Below is a small trained network, with its code and all its weights. Each question gives an input and a class and asks what happens when units are switched off, that is, made to give their printed mean instead of their output.

import numpy as np


def w(rows, s, z=0):
    codes = np.array(rows[::2]) - 128.0
    scale = np.full(codes.shape[1], s)
    scale[-1] = z or s
    return codes * scale


def f(y):
    return y / 2 * (1 + np.tanh(0.7978845608 * (y + 0.044715 * y**3)))


def log_softmax(a):
    a = a - a.max(-1, keepdims=True)
    return a - np.log(np.exp(a).sum(-1, keepdims=True))


def net(x, mask):
    res = np.array(x, float).reshape(1, 4) / 4 @ E
    y = f(res @ A[0][:, :-1].T + A[0][:, -1])
    res = res + np.where(mask, y, B[0][:, -1]) @ B[0][:, :-1]
    return log_softmax(res[-1] @ U[:, :-1].T + U[:, -1])


A, B = {}, {}
E = w([
[7,104,104,78,131,97],'x0',
[139,157,104,133,106,148],'x1',
[128,98,128,46,77,136],'x2',
[193,107,97,170,110,82],'x3',
],0.013)
A[0] = w([
[203,174,148,179,57,182,124],'n0',
[159,106,203,161,116,162,94],'n1',
[72,163,157,120,67,29,72],'n2',
[133,19,109,176,93,95,162],'n3',
[160,144,58,182,111,47,157],'n4',
[113,174,127,148,92,208,159],'n5',
[88,187,91,216,137,117,97],'n6',
[80,109,156,218,132,79,120],'n7',
[113,143,37,187,186,161,24],'n8',
[181,209,163,113,141,160,124],'n9',
[79,171,160,146,101,177,156],'n10',
[205,123,70,183,166,47,171],'n11',
[68,137,13,116,131,98,39],'n12',
[130,101,202,200,63,165,40],'n13',
[137,76,82,169,95,86,67],'n14',
[164,72,220,151,125,198,155],'n15',
[145,126,171,173,94,140,14],'n16',
[145,117,63,132,131,30,115],'n17',
[112,121,166,204,71,175,222],'n18',
[147,76,108,71,96,154,53],'n19',
[122,159,146,157,229,110,104],'n20',
[105,136,159,189,139,112,13],'n21',
[113,181,195,54,4,132,26],'n22',
[128,253,113,126,212,105,91],'n23',
[89,114,174,192,169,140,44],'n24',
[93,117,160,125,188,98,131],'n25',
[144,92,166,108,189,75,225],'n26',
[119,213,75,155,254,123,76],'n27',
[184,88,169,56,60,160,78],'n28',
[170,45,100,93,131,43,205],'n29',
[81,105,61,127,142,119,31],'n30',
[190,140,172,107,155,157,4],'n31',
[54,144,145,97,160,199,171],'n32',
[179,125,149,189,129,196,68],'n33',
[170,165,31,123,129,77,181],'n34',
[158,105,149,154,112,184,3],'n35',
[116,171,206,99,183,167,126],'n36',
[41,90,23,186,155,104,85],'n37',
],0.0089,0.0037)
B[0] = w([
[62,129,164,116,81,58,252],'n0',
[88,138,148,171,104,68,168],'n1',
[90,69,194,204,114,52,182],'n2',
[135,163,136,57,161,133,185],'n3',
[116,167,157,48,168,155,217],'n4',
[87,197,139,93,132,104,173],'n5',
[154,55,164,80,62,186,199],'n6',
[134,100,137,92,40,155,184],'n7',
[164,87,160,59,110,104,166],'n8',
[88,141,190,185,149,113,197],'n9',
[105,166,137,78,206,94,179],'n10',
[112,165,173,104,142,144,254],'n11',
[93,85,137,219,125,29,202],'n12',
[110,101,120,127,145,57,146],'n13',
[181,128,126,92,208,124,158],'n14',
[36,160,138,190,134,66,189],'n15',
[134,114,90,140,163,42,139],'n16',
[120,204,111,81,164,94,181],'n17',
[86,166,102,124,105,128,182],'n18',
[228,44,167,49,89,158,164],'n19',
[170,97,219,83,83,183,188],'n20',
[210,57,160,73,103,87,139],'n21',
[160,100,180,83,136,105,192],'n22',
[187,137,201,68,67,107,186],'n23',
[149,106,196,68,166,166,158],'n24',
[101,160,152,146,116,103,176],'n25',
[22,217,147,115,87,149,177],'n26',
[174,57,195,75,77,174,211],'n27',
[147,94,202,131,52,137,194],'n28',
[61,174,152,52,136,176,213],'n29',
[109,81,131,166,159,52,167],'n30',
[152,85,118,178,144,16,157],'n31',
[145,165,174,104,151,120,247],'n32',
[104,132,148,146,107,67,210],'n33',
[138,184,143,78,164,146,189],'n34',
[108,48,154,153,177,40,141],'n35',
[151,169,81,72,254,138,187],'n36',
[76,121,89,144,66,73,226],'n37',
],0.0061,0.0072)
U = w([
[89,85,143,189,113,1,53],'0',
[108,182,148,86,107,142,254],'1',
[210,23,184,52,96,157,9],'2',
[138,211,123,46,218,121,104],'3',
[141,187,38,167,195,158,150],'4',
],0.0082,0.0045)

Each question gives the input, the list of numbers given to net, and the class t.
The units are the neurons (one row each of A and B). Each row of codes is followed by its name. A weight is (code - 128) times the scale printed after its matrix; where a second scale follows, it is the last column's (A, B and U).
mask holds one flag per neuron, in row order. A switched-off neuron (its flag False) gives its mean, the last column of its row in B, instead of its output. The means were averaged over made-up inputs and are rounded, as every weight is.
A unit's drop is (log p(t) with every unit on - log p(t) with that unit switched off) / (log p(t) with every unit on - log p(t) with every unit switched off).
The circuit of an input: a set's keep is (log p(t) with only the set's units on - log p(t) with every unit switched off) / (log p(t) with every unit on - log p(t) with every unit switched off). Starting from the 12 units with the biggest drops (on a tie, the unit counted first), units are removed one at a time, each time the one whose removal leaves the highest keep (on an exact tie, the one counted first), for as long as the keep stays at least 0.8.
circuit, biggest first: the units of the circuit, biggest drop first
unit that matters most: the unit with the biggest drop
k most important neurons: the k neurons with the biggest drops, biggest first
drop of u: that unit's drop, to one decimal
input [-4,-3,-8,-7], class 2: circuit, biggest first => n27; n20
input [0,2,7,-7], class 2: circuit, biggest first => n19; n22
input [-6,-5,-3,-6], class 0: unit that matters most => n15
input [6,-5,5,-5], class 0: circuit, biggest first => n2; n12
input [-4,-7,5,7], class 1: 2 most important neurons => n28; n36
input [5,4,-3,7], class 3: circuit, biggest first => n4; n17
input [-3,-8,-7,8], class 1: 2 most important neurons => n26; n7
input [-3,5,-6,5], class 2: circuit, biggest first => n6; n27
input [5,-6,4,-7], class 3: circuit, biggest first => n36; n32
input [7,-1,-8,5], class 2: circuit, biggest first => n6; n27; n7
input [1,4,-7,7], class 2: circuit, biggest first => n6; n27
input [-4,5,0,-8], class 3: circuit, biggest first => n36; n10
input [-7,-7,-8,-1], class 2: 2 most important neurons => n20; n27
input [-6,-2,5,-8], class 3: circuit, biggest first => n36
input [-4,-7,7,6], class 1: circuit, biggest first => n29; n26
input [-6,-2,-7,-1], class 2: 3 most important neurons => n27; n20; n6
input [-5,5,0,-8], class 3: 2 most important neurons => n36; n10
input [-6,0,-7,4], class 2: 2 most important neurons => n27; n6
input [-8,-6,5,-8], class 0: 2 most important neurons => n15; n31
input [4,3,-7,7], class 2: unit that matters most => n6
input [2,-5,1,-7], class 3: drop of n36 => 0.2
input [-5,5,4,5], class 0: drop of n35 => 0.3
input [5,5,5,-2], class 0: drop of n12 => 0.4
input [-4,-2,0,-4], class 0: drop of n37 => -0.2
